Here is a tiny trained network, its code and every weight. The questions are about switching its units off for an input and a target symbol, where a switched-off unit gives its printed mean instead of its output.

import numpy as np


def w(rows, s, z=0):
    codes = np.array(rows[::2]) - 128.0
    scale = np.full(codes.shape[1], s)
    scale[-1] = z or s
    return codes * scale


def f(y):
    return y / 2 * (1 + np.tanh(0.7978845608 * (y + 0.044715 * y**3)))


def softmax(a):
    e = np.exp(a - a.max(-1, keepdims=True))
    return e / e.sum(-1, keepdims=True)


def log_softmax(a):
    a = a - a.max(-1, keepdims=True)
    return a - np.log(np.exp(a).sum(-1, keepdims=True))


def net(x, mask):
    ids = ['ΓΘαβδεημ'.index(c) for c in x.split()]
    T = len(ids)
    res = E[ids] + P[:T]
    r = res
    for j in range(2):
        rows = slice(3 * j, 3 * j + 3)
        q, k, v = (r @ M[0][rows].T for M in (Q, K, V))
        z = softmax(np.where(np.tri(T) > 0, q @ k.T / 3**0.5, -1e9)) @ v
        o = O[0][rows]
        res = res + np.where(mask[j], z, o[:, -1]) @ o[:, :-1]
    y = f(res @ A[0][:, :-1].T + A[0][:, -1])
    res = res + np.where(mask[2:14], y, B[0][:, -1]) @ B[0][:, :-1]
    return log_softmax(res[-1] @ U[:, :-1].T + U[:, -1])


Q, K, V, O, A, B = {}, {}, {}, {}, {}, {}
E = w([
[210,105,46,137,86],'Γ',
[196,110,152,156,195],'Θ',
[70,49,104,124,69],'α',
[80,98,99,199,60],'β',
[169,42,45,70,109],'δ',
[113,65,81,186,11],'ε',
[154,153,116,180,193],'η',
[89,107,203,182,153],'μ',
],0.012)
P = w([
[115,207,163,3,24],'0',
[161,70,164,166,120],'1',
[170,82,131,144,151],'2',
[181,77,84,127,187],'3',
[188,61,61,125,213],'4',
[206,51,33,133,237],'5',
],0.0046)
Q[0] = w([
[136,211,237,73,254],'H0',
[89,214,127,73,43],'H0',
[126,67,97,102,89],'H0',
[105,155,159,161,195],'H1',
[91,141,56,116,6],'H1',
[135,131,162,76,76],'H1',
],0.035)
K[0] = w([
[59,135,241,104,26],'H0',
[74,10,93,251,136],'H0',
[145,75,99,122,194],'H0',
[142,218,182,100,87],'H1',
[76,55,81,209,150],'H1',
[156,143,104,158,211],'H1',
],0.032)
V[0] = w([
[202,92,85,132,64],'H0',
[143,28,186,23,163],'H0',
[4,96,98,127,122],'H0',
[124,89,157,139,138],'H1',
[125,175,84,109,135],'H1',
[118,141,126,150,99],'H1',
],0.019)
O[0] = w([
[231,164,133,140,86,246],'H0',
[72,131,251,123,58,103],'H0',
[178,39,175,112,172,110],'H0',
[153,128,125,84,124,138],'H1',
[111,129,134,182,130,94],'H1',
[120,90,116,118,134,170],'H1',
],0.015,0.012)
A[0] = w([
[78,138,131,159,126,116],'N0',
[120,166,231,142,231,45],'N1',
[85,68,134,90,123,108],'N2',
[73,113,75,163,152,108],'N3',
[111,145,82,116,84,36],'N4',
[118,212,151,187,223,90],'N5',
[120,106,151,134,140,115],'N6',
[135,100,127,153,214,104],'N7',
[120,127,163,114,248,2],'N8',
[75,121,93,77,91,137],'N9',
[113,138,128,111,163,124],'N10',
[92,211,209,154,210,107],'N11',
],0.015,0.0077)
B[0] = w([
[141,141,132,130,183,158],'N0',
[142,28,155,171,141,140],'N1',
[95,122,91,58,116,142],'N2',
[112,57,103,82,98,201],'N3',
[80,158,120,77,158,237],'N4',
[129,106,205,88,90,169],'N5',
[110,136,138,96,136,131],'N6',
[81,171,161,123,193,254],'N7',
[91,117,88,214,3,163],'N8',
[117,99,148,235,129,186],'N9',
[134,130,120,123,139,129],'N10',
[178,153,26,83,116,154],'N11',
],0.024,0.0088)
U = w([
[128,228,46,65,69,129],'Γ',
[69,167,141,174,105,103],'Θ',
[111,107,154,14,105,122],'α',
[160,113,139,87,224,198],'β',
[153,159,203,113,21,166],'δ',
[253,81,69,134,92,91],'ε',
[103,79,37,114,84,139],'η',
[142,71,180,136,116,4],'μ',
],0.0037,0.0044)

Each question gives the input, a string of symbols that net reads in full, and the target symbol t.
The units are the heads (3 rows each of Q, K, V and O) and the neurons (one row each of A and B). Each row of codes is followed by its name. A weight is (code - 128) times the scale printed after its matrix; where a second scale follows, it is the last column's (O, A, B and U).
mask holds one flag per unit, heads first, then neurons. A switched-off unit (its flag False) gives its mean, the last column of its rows in O or B, instead of its output. The means were averaged over made-up inputs and are rounded, as every weight is.
A unit's drop is (log p(t) with every unit on - log p(t) with that unit switched off) / (log p(t) with every unit on - log p(t) with every unit switched off).
The circuit of an input: a set's keep is (log p(t) with only the set's units on - log p(t) with every unit switched off) / (log p(t) with every unit on - log p(t) with every unit switched off). Starting from the 12 units with the biggest drops (on a tie, the unit counted first), units are removed one at a time, each time the one whose removal leaves the highest keep (on an exact tie, the one counted first), for as long as the keep stays at least 0.8.
circuit, biggest first: the units of the circuit, biggest drop first
most important unit: the unit with the biggest drop
k most important neurons: the k neurons with the biggest drops, biggest first
heads that matter: for each layer, one digit per head in row order, 1 if its drop is at least 0.15 and else 0, layers parted by /
drop of u: that unit's drop, to one decimal
input μ β β α δ Θ, target η: circuit, biggest first -> [H0; N8; N2]
input Γ η Θ, target δ: heads that matter -> 11
input ε β β β Θ μ, target β: circuit, biggest first -> [H0; N7]
input Θ Θ Θ μ Θ α, target Θ: circuit, biggest first -> [H0; N9]
input ε β ε, target ε: most important unit -> H0
input α α ε η δ Θ, target μ: 2 most important neurons -> [N1; N8]
input μ ε μ, target η: circuit, biggest first -> [H0; N8; N2]
input Γ α ε ε β Θ, target δ: circuit, biggest first -> [N5; H1; H0]
input Θ α μ α Θ, target Γ: circuit, biggest first -> [H0; N11]
input α α β, target β: 2 most important neurons -> [N7; N8]
input η β μ, target α: 2 most important neurons -> [N5; N3]
input β η β, target η: 3 most important neurons -> [N3; N7; N9]
input δ α β Θ, target ε: 2 most important neurons -> [N11; N1]
input α Θ β η α, target η: most important neuron -> [N3]
input Γ δ β β, target δ: drop of H0 -> 0.9
input Γ ε β μ ε, target Γ: drop of N9 -> 0.1
input Θ δ Γ δ α, target δ: drop of H0 -> 0.8
